Below are the code and all the weights of a small trained network. Each question names an input and a target symbol and asks about switching units off, where a switched-off unit gives its printed mean instead of its output.

import numpy as np


def w(rows, s, z=0):
    codes = np.array(rows[::2]) - 128.0
    scale = np.full(codes.shape[1], s)
    scale[-1] = z or s
    return codes * scale


def f(y):
    return y / 2 * (1 + np.tanh(0.7978845608 * (y + 0.044715 * y**3)))


def softmax(a):
    e = np.exp(a - a.max(-1, keepdims=True))
    return e / e.sum(-1, keepdims=True)


def log_softmax(a):
    a = a - a.max(-1, keepdims=True)
    return a - np.log(np.exp(a).sum(-1, keepdims=True))


def net(x, mask):
    ids = ['βζηθξπφψ'.index(c) for c in x.split()]
    T = len(ids)
    res = E[ids] + P[:T]
    u = 0
    for l in range(3):
        r = res
        for j in range(2):
            rows = slice(2 * j, 2 * j + 2)
            q, k, v = (r @ M[l][rows].T for M in (Q, K, V))
            z = softmax(np.where(np.tri(T) > 0, q @ k.T / 2**0.5, -1e9)) @ v
            o = O[l][rows]
            res = res + np.where(mask[u + j], z, o[:, -1]) @ o[:, :-1]
        u += 2
        y = f(res @ A[l][:, :-1].T + A[l][:, -1])
        res = res + np.where(mask[u : u + 4], y, B[l][:, -1]) @ B[l][:, :-1]
        u += 4
    return log_softmax(res[-1] @ U[:, :-1].T + U[:, -1])


Q, K, V, O, A, B = {}, {}, {}, {}, {}, {}
E = w([
[59,108,109,133,106,171,93,170,159,138,128],'β',
[213,66,105,122,138,86,150,201,62,188,90],'ζ',
[140,114,129,61,137,83,128,67,175,128,124],'η',
[254,60,136,178,172,110,81,108,104,179,160],'θ',
[143,164,89,146,173,142,108,198,117,182,89],'ξ',
[191,117,114,141,214,88,173,110,139,45,126],'π',
[165,187,97,193,131,46,51,143,122,168,128],'φ',
[194,191,135,82,133,121,76,153,165,120,181],'ψ',
],0.025)
P = w([
[80,119,159,101,132,122,123,84,3,139,78],'0',
[114,106,87,62,153,157,108,71,94,121,166],'1',
[132,113,110,77,155,122,121,124,131,144,152],'2',
[132,89,128,125,138,136,117,143,148,146,119],'3',
[135,107,129,125,119,134,127,142,144,138,112],'4',
[170,120,105,131,135,139,122,71,102,120,164],'5',
[186,123,108,137,120,126,136,82,107,129,157],'6',
[136,101,107,161,71,144,156,123,130,112,102],'7',
[181,90,119,183,81,127,130,120,129,132,102],'8',
[157,78,114,192,61,103,161,172,147,140,67],'9',
],0.013)
Q[0] = w([
[66,132,131,187,178,253,76,213,139,117,145],'0.h1',
[198,142,49,104,153,78,63,60,190,177,118],'0.h1',
[135,98,99,207,177,80,197,81,154,167,71],'0.h2',
[95,205,200,166,139,20,66,66,108,116,79],'0.h2',
],0.0053)
K[0] = w([
[93,184,106,180,147,132,134,162,144,147,158],'0.h1',
[156,172,126,173,118,75,144,81,212,100,97],'0.h1',
[129,106,106,125,102,97,130,65,137,121,68],'0.h2',
[115,90,233,2,181,141,182,91,185,182,88],'0.h2',
],0.0077)
V[0] = w([
[71,83,121,135,164,52,2,163,121,146,82],'0.h1',
[67,202,92,136,87,213,137,129,62,169,153],'0.h1',
[211,175,103,164,114,63,140,112,250,159,95],'0.h2',
[117,124,148,19,95,170,164,2,145,153,42],'0.h2',
],0.0045)
O[0] = w([
[186,120,58,76,158,143,161,76,66,145,188,224],'0.h1',
[184,168,177,106,173,71,158,181,150,162,96,1],'0.h1',
[116,49,99,161,139,107,132,71,138,70,106,184],'0.h2',
[130,9,126,196,140,33,235,159,74,139,83,70],'0.h2',
],0.011,0.0042)
A[0] = w([
[253,18,122,189,164,119,185,89,73,97,77,255],'0.n1',
[150,125,185,116,138,139,186,70,206,78,143,103],'0.n2',
[151,89,25,115,136,102,90,169,176,121,36,97],'0.n3',
[174,124,112,39,26,132,44,175,230,102,192,195],'0.n4',
],0.0044,0.0015)
B[0] = w([
[103,169,75,61,128,217,154,147,181,90,115,254],'0.n1',
[82,89,123,131,1,64,251,157,213,104,158,139],'0.n2',
[178,135,163,119,80,114,58,41,131,47,174,169],'0.n3',
[171,109,127,100,113,206,177,53,38,117,157,204],'0.n4',
],0.0097,0.0088)
Q[1] = w([
[215,113,179,160,104,200,70,189,106,179,29],'1.h1',
[125,126,154,184,107,254,193,170,161,9,138],'1.h1',
[134,134,31,134,145,157,96,47,107,85,73],'1.h2',
[72,103,186,151,118,53,157,151,88,145,131],'1.h2',
],0.0058)
K[1] = w([
[142,144,116,177,117,218,139,234,134,93,136],'1.h1',
[64,60,157,104,101,144,188,111,171,97,68],'1.h1',
[212,90,216,255,44,158,190,143,129,109,160],'1.h2',
[114,42,207,83,196,152,111,169,112,160,113],'1.h2',
],0.0058)
V[1] = w([
[101,168,230,127,87,119,139,50,143,180,102],'1.h1',
[134,165,220,122,226,197,166,163,161,43,124],'1.h1',
[199,194,128,111,145,186,105,193,60,1,173],'1.h2',
[179,178,156,121,96,108,108,53,64,235,172],'1.h2',
],0.0044)
O[1] = w([
[169,176,223,162,155,100,136,92,159,179,127,48],'1.h1',
[136,158,111,108,181,102,119,129,51,103,190,121],'1.h1',
[204,49,134,155,205,113,104,179,104,93,192,254],'1.h2',
[56,247,168,118,131,215,170,76,107,52,159,146],'1.h2',
],0.012,0.0093)
A[1] = w([
[134,183,71,188,99,96,48,99,173,152,79,41],'1.n1',
[81,62,191,91,158,142,97,75,95,174,147,223],'1.n2',
[181,168,48,104,130,82,61,228,139,128,108,148],'1.n3',
[16,150,199,139,187,129,103,255,87,153,199,6],'1.n4',
],0.0065,0.0011)
B[1] = w([
[109,131,115,104,99,175,144,158,119,118,123,145],'1.n1',
[245,134,190,157,178,199,132,94,165,151,159,152],'1.n2',
[119,161,95,200,115,140,178,83,32,148,184,254],'1.n3',
[93,102,125,169,157,157,162,142,135,141,185,148],'1.n4',
],0.012,0.01)
Q[2] = w([
[241,120,218,197,204,78,133,207,78,93,20],'2.h1',
[53,58,113,71,108,186,114,168,16,90,143],'2.h1',
[115,108,125,122,224,137,163,254,134,168,129],'2.h2',
[197,49,102,149,202,179,191,133,146,96,235],'2.h2',
],0.0055)
K[2] = w([
[224,205,97,206,54,143,120,220,88,149,78],'2.h1',
[180,48,124,86,137,98,208,69,92,105,89],'2.h1',
[154,80,133,179,85,52,198,144,137,54,198],'2.h2',
[86,130,76,170,50,3,79,121,250,20,140],'2.h2',
],0.0047)
V[2] = w([
[19,119,148,184,127,86,74,64,207,145,59],'2.h1',
[124,51,160,120,209,120,234,65,107,124,154],'2.h1',
[79,99,201,100,82,178,77,125,91,184,133],'2.h2',
[201,92,149,166,175,254,151,82,163,214,109],'2.h2',
],0.0056)
O[2] = w([
[140,83,37,252,188,127,115,93,170,118,115,2],'2.h1',
[170,69,79,222,143,213,1,122,105,50,80,223],'2.h1',
[141,141,144,51,132,214,54,215,123,70,205,73],'2.h2',
[197,128,80,130,251,74,135,206,143,179,95,146],'2.h2',
],0.0083,0.024)
A[2] = w([
[34,199,135,86,132,184,156,132,44,145,152,112],'2.n1',
[59,138,198,31,80,160,78,193,248,115,244,171],'2.n2',
[183,62,138,192,186,161,167,253,190,47,170,33],'2.n3',
[126,208,247,165,182,96,67,58,136,26,162,2],'2.n4',
],0.005,0.00067)
B[2] = w([
[169,204,117,146,149,77,132,179,150,110,201,248],'2.n1',
[133,186,67,153,201,74,11,65,91,183,93,194],'2.n2',
[28,97,161,145,76,106,118,50,105,152,124,207],'2.n3',
[190,87,57,127,108,92,195,65,151,199,63,190],'2.n4',
],0.011,0.012)
U = w([
[177,113,184,163,160,111,83,177,156,71,185,2],'β',
[98,120,109,32,98,178,123,173,99,151,128,29],'ζ',
[100,102,113,3,152,222,131,173,88,179,44,221],'η',
[61,106,143,79,134,124,42,132,108,148,165,80],'θ',
[181,176,112,153,80,140,23,169,179,85,113,143],'ξ',
[214,69,178,118,160,65,59,174,117,153,96,82],'π',
[144,127,89,133,94,164,73,162,184,109,113,189],'φ',
[123,120,237,127,101,133,103,93,60,76,151,170],'ψ',
],0.0055,0.0032)

Each question gives the input, a string of symbols that net reads in full, and the target symbol t.
The units are the heads (2 rows each of Q, K, V and O) and the neurons (one row each of A and B). Each row of codes is followed by its name. A weight is (code - 128) times the scale printed after its matrix; where a second scale follows, it is the last column's (O, A, B and U).
mask holds one flag per unit, layer by layer, with each layer's heads first. A switched-off unit (its flag False) gives its mean, the last column of its rows in O or B, instead of its output. The means were averaged over made-up inputs and are rounded, as every weight is.
A unit's drop is (log p(t) with every unit on - log p(t) with that unit switched off) / (log p(t) with every unit on - log p(t) with every unit switched off).
The circuit of an input: a set's keep is (log p(t) with only the set's units on - log p(t) with every unit switched off) / (log p(t) with every unit on - log p(t) with every unit switched off). Starting from the 12 units with the biggest drops (on a tie, the unit counted first), units are removed one at a time, each time the one whose removal leaves the highest keep (on an exact tie, the one counted first), for as long as the keep stays at least 0.8.
circuit, biggest first: the units of the circuit, biggest drop first
k most important neurons: the k neurons with the biggest drops, biggest first
k most important neurons of layer l: the k neurons of layer l with the biggest drops, biggest first
which heads matter: for each layer, one digit per head in row order, 1 if its drop is at least 0.15 and else 0, layers parted by /
input φ ψ φ ζ η θ π β ξ, target π: circuit, biggest first -> (1.h2; 0.n2; 2.h2)
input ξ ψ ξ η ψ η β β β ζ, target φ: circuit, biggest first -> (0.n1; 2.h1; 1.h1; 0.h1)
input φ θ φ η π θ ψ, target ψ: circuit, biggest first -> (1.h2; 0.n4)
input η η ξ, target φ: circuit, biggest first -> (2.h1; 1.h2; 0.h2)
input η π θ φ π, target φ: which heads matter -> 01 / 01 / 11
input φ η π ξ, target π: circuit, biggest first -> (0.n2; 1.h2; 0.h1)
input θ π β π β π θ θ θ, target ψ: which heads matter -> 00 / 10 / 11
input π θ φ ζ φ η ξ π, target π: circuit, biggest first -> (0.n2; 1.h2)
input β η φ ξ π π π, target π: circuit, biggest first -> (1.h2; 2.h2; 0.n2)
input φ π π π π π ξ θ ζ ξ, target ψ: which heads matter -> 00 / 10 / 01
input β π φ θ β θ π η, target π: circuit, biggest first -> (1.n3; 1.h2; 0.n2; 0.n1)
input θ π β β π η θ π β, target π: circuit, biggest first -> (1.h2; 0.n1; 0.n2)
input π β β π π π β φ η π, target φ: which heads matter -> 11 / 01 / 01
input β π π η β β θ η θ, target φ: which heads matter -> 01 / 01 / 10
input π φ θ π φ ψ β β φ ζ, target ξ: 2 most important neurons of layer 0 -> (0.n1; 0.n3)
input β φ ξ β ξ π θ θ, target ψ: 2 most important neurons -> (0.n2; 1.n3)
input ξ ψ β, target θ: 3 most important neurons -> (2.n3; 2.n2; 1.n4)
input β ξ φ β ξ ξ φ η η θ, target φ: which heads matter -> 00 / 00 / 10
input η φ ξ φ η, target φ: which heads matter -> 01 / 01 / 10
input π ξ φ θ β θ, target ξ: 4 most important neurons -> (0.n1; 2.n1; 2.n2; 1.n3)
input ψ ζ β ζ β, target θ: most important neuron -> (1.n3)
input θ ξ ψ, target π: 3 most important neurons -> (0.n4; 2.n2; 2.n4)
input φ ξ ψ ξ, target ξ: 3 most important neurons -> (2.n1; 2.n2; 0.n4)
input β π θ ξ β ξ β, target ψ: which heads matter -> 10 / 10 / 01
input ψ β ψ β ξ π φ ξ, target ξ: most important neuron -> (0.n1)
input φ φ θ π ψ β θ β η φ, target φ: 2 most important neurons of layer 1 -> (1.n1; 1.n3)
